Questions about the array below.
1) What is the second smallest entry?
2) What is the third smallest entry?
array([[ 81, 148,  89, 222,  14,  81, 112,  89,  92,  83, 200,  83,  92,
         85, 184,  78],
       [165,  97, 114, 186,  91, 147, 159,  56,  90,  62, 178, 162,  56,
        154, 173, 157],
       [138, 188, 170,  12, 172, 158, 121, 167, 152, 152,  11, 190, 141,
        131,  46, 169],
       [ 72, 221, 139, 173,  27,  74,  79, 141, 120, 127, 181, 147, 106,
         83, 141, 153],
       [141, 146,  86,  71, 116, 143, 138,  48,  46,  26,  92,  99,  17,
        141,  82, 103],
       [120, 191,  98, 103,  76, 118,  95,  71,  68,  51,  96, 108,  43,
        117,  94, 123],
       [111,  90,  37, 113,  83,  79, 101,  58,  39,  59, 104,   7,  66,
        100, 127,  26],
       [180,  44, 133, 148, 168, 161, 171, 118, 142, 123, 143, 138, 133,
        158, 143, 138],
       [131, 153, 102,  99,  95, 152, 129,  51,  53,  37, 106, 125,  24,
        145, 102, 128]])
1) 11
2) 12

Read these off the row that follows.
1) The median entry?
2) The third entry from the right?
3) The second entry?
4) The 5th entry from the end?
5) The first entry from the left?
6) The 2nd entry from the right?
array([ 118.41,   12.04,  -27.06, -149.36,   45.18,   40.72,   25.34])
1) 25.34
2) 45.18
3) 12.04
4) -27.06
5) 118.41
6) 40.72

M =
array([[58, 46, 46, 84, 60, 91, 78, 69, 64],
       [71, 56, 62, 53, 72, 65, 80, 50, 53],
       [60, 74, 66, 63, 55, 63, 58, 61, 71],
       [58, 46, 71, 47, 62, 26, 56, 63, 71],
       [79, 61, 65, 75, 63, 38, 63, 67, 29],
       [52, 69, 44, 58, 62, 26, 48, 62, 47],
       [69, 70, 68, 60, 65, 45, 77, 60, 63],
       [69, 64, 56, 57, 60, 32, 58, 20, 64],
       [63, 49, 72, 69, 69, 75, 60, 78, 64],
       [76, 78, 60, 64, 59, 69, 82, 39, 86],
       [55, 66, 56, 46, 60, 74, 48, 55, 71],
       [67, 56, 71, 62, 66, 53, 52, 60, 60],
       [59, 63, 58, 74, 63, 75, 50, 88, 46]])
The top entry of the column that holds the smallest entry is 69
The last entry, reading row by row: 46
The 1st entry on the diagonal from the top-right corner is 64
Which number is the bottom entry of the column that holds the largest entry?
Answer: 75
The 5th entry in reading order is 60
Which number is the third entry in reading order?
Answer: 46
Which number is the first entry of the largest entry's row?
Answer: 58
The entry in the bottom-left corner -> 59
Which number is the entry at the centre?
Answer: 65
Which number is the entry directly above 45?
Answer: 26
The largest entry in the last column: 86
Which number is the fourth entry, reading row by row?
Answer: 84
The last entry of the smallest entry's row is 64
Which number is the entry directly above 32?
Answer: 45
The entry directly above the smallest entry -> 60
Which number is the entry just right of the largest entry?
Answer: 78
Which number is the entry directly below the largest entry?
Answer: 65
The 3rd entry on the diagonal from the top-right corner: 58
Which number is the entry just right of 44?
Answer: 58
Which number is the entry just right of 49?
Answer: 72
Which number is the 2nd entry on the diagonal from the top-right corner?
Answer: 50
Which number is the entry just left of the centre entry?
Answer: 60
Which number is the entry directly below the smallest entry?
Answer: 78
Which number is the second largest entry?
Answer: 88
Which number is the entry directly above the centre entry?
Answer: 62

X =
59,-433,-333,-284,-590,-297
706,-283,-493,276,-479,-61
545,-325,-490,324,-496,154
-436,295,394,-342,290,-121
-418,-36,256,-453,-73,-272
-418,53,272,-436,-80,-253
534,-600,-633,461,-573,421
-37,420,252,-209,253,-731
-352,-117,101,-451,-412,-284
The bottom entry of the column that holds the largest entry -> -352
The 3rd entry, reading row by row is -333
The top-left entry?
A: 59
The first entry of the largest entry's row?
A: 706
The entry directly below 154?
A: -121
The entry just right of 276: -479
The last entry in the row that holds the largest entry -> -61
The entry directly above -61?
A: -297
The last entry, reading row by row is -284
The entry directly above 461: -436
The smallest entry in the first column: -436
The last entry of the smallest entry's row: -731
The entry directly below -490 -> 394
The second largest entry?
A: 545
The entry just right of 53 -> 272
The entry directly below 53 -> -600
The entry just right of -633 is 461
The smallest entry in the last row?
A: -451
The entry just left of 53 is -418
The entry directly above -600 -> 53
The second entry on the main diagonal: -283

Read these off the grid that follows. Indices start at 0.
1) Give the bottom-left entry.
2) Give the top-right entry.
3) Give the entry in row 0 and column 0.
4) Give the entry directly above 18.
5) Give the entry directly above 19.
6) Give the entry directly below the smallest entry.
7) Give the entry at row 1, column 0.
8) Give the entry at row 0, column 2.
[[  8  13  22  44  17]
 [ -6  19  -6 -33  -5]
 [  2  17   1 -31   1]
 [  3  20   3 -26  -1]
 [  3   4   6 -21   6]
 [  7  10  11 -15  -4]
 [  7   1   9  -5   3]
 [ 11  18   8 -15   6]
 [ 16   7   7 -16  -2]
 [ 10  -1   3 -10   7]
 [ 16   5   8 -10 -12]
 [  8   6   9  -4  -5]
 [  6   5  10 -18  -8]
 [ 16  -2   6   0  -4]]
1) 16
2) 17
3) 8
4) 1
5) 13
6) -31
7) -6
8) 22

A =
[[6519 6260 4899 7053 4668]
 [3213 4151 5330 3166 7804]
 [6971 6917 6513 3535 6018]
 [6918 3529 3403 5642 5834]
 [4050 5711 5579 4770 3791]
 [5067 4153 7987 7589 6350]
 [8525 4012 4850 8577 6759]
 [5966 4207 5599 6717 6515]
 [6934 6838 5124 4509 4137]
 [4792 5819 5134 4210 7587]
 [7100 4478 5013 6309 3187]
 [8396 5764 6113 4347 6360]]
Which number is the top-right entry? 4668
The 3rd entry, reading row by row -> 4899
The entry in the top-left corner: 6519
Which number is the entry in the bottom-left corner? 8396
The bottom entry of the column that holds the smallest entry is 4347
Which number is the entry directly below the largest entry? 6717
The entry just left of 3791 -> 4770
Which number is the third entry on the main diagonal? 6513
Which number is the first entry of the largest entry's row? 8525
Which number is the second smallest entry? 3187
The entry just right of 3535 is 6018
Which number is the entry just right of the smallest entry? 7804
The entry just right of 7987 is 7589
The minimum -> 3166
Which number is the largest entry in the first row? 7053
The entry in the bottom-right corner: 6360
Which number is the entry just left of the smallest entry? 5330
The entry just right of 4210: 7587
Which number is the entry directly above 4478? 5819
Which number is the entry just left of the largest entry? 4850
The entry directly below the smallest entry -> 3535
Which number is the entry directly above 8396? 7100
The 2nd entry in reading order: 6260
Which number is the entry directly above 4347? 6309
The entry directly above 6515: 6759
The smallest entry in the first column is 3213
The entry directly below 5579 -> 7987
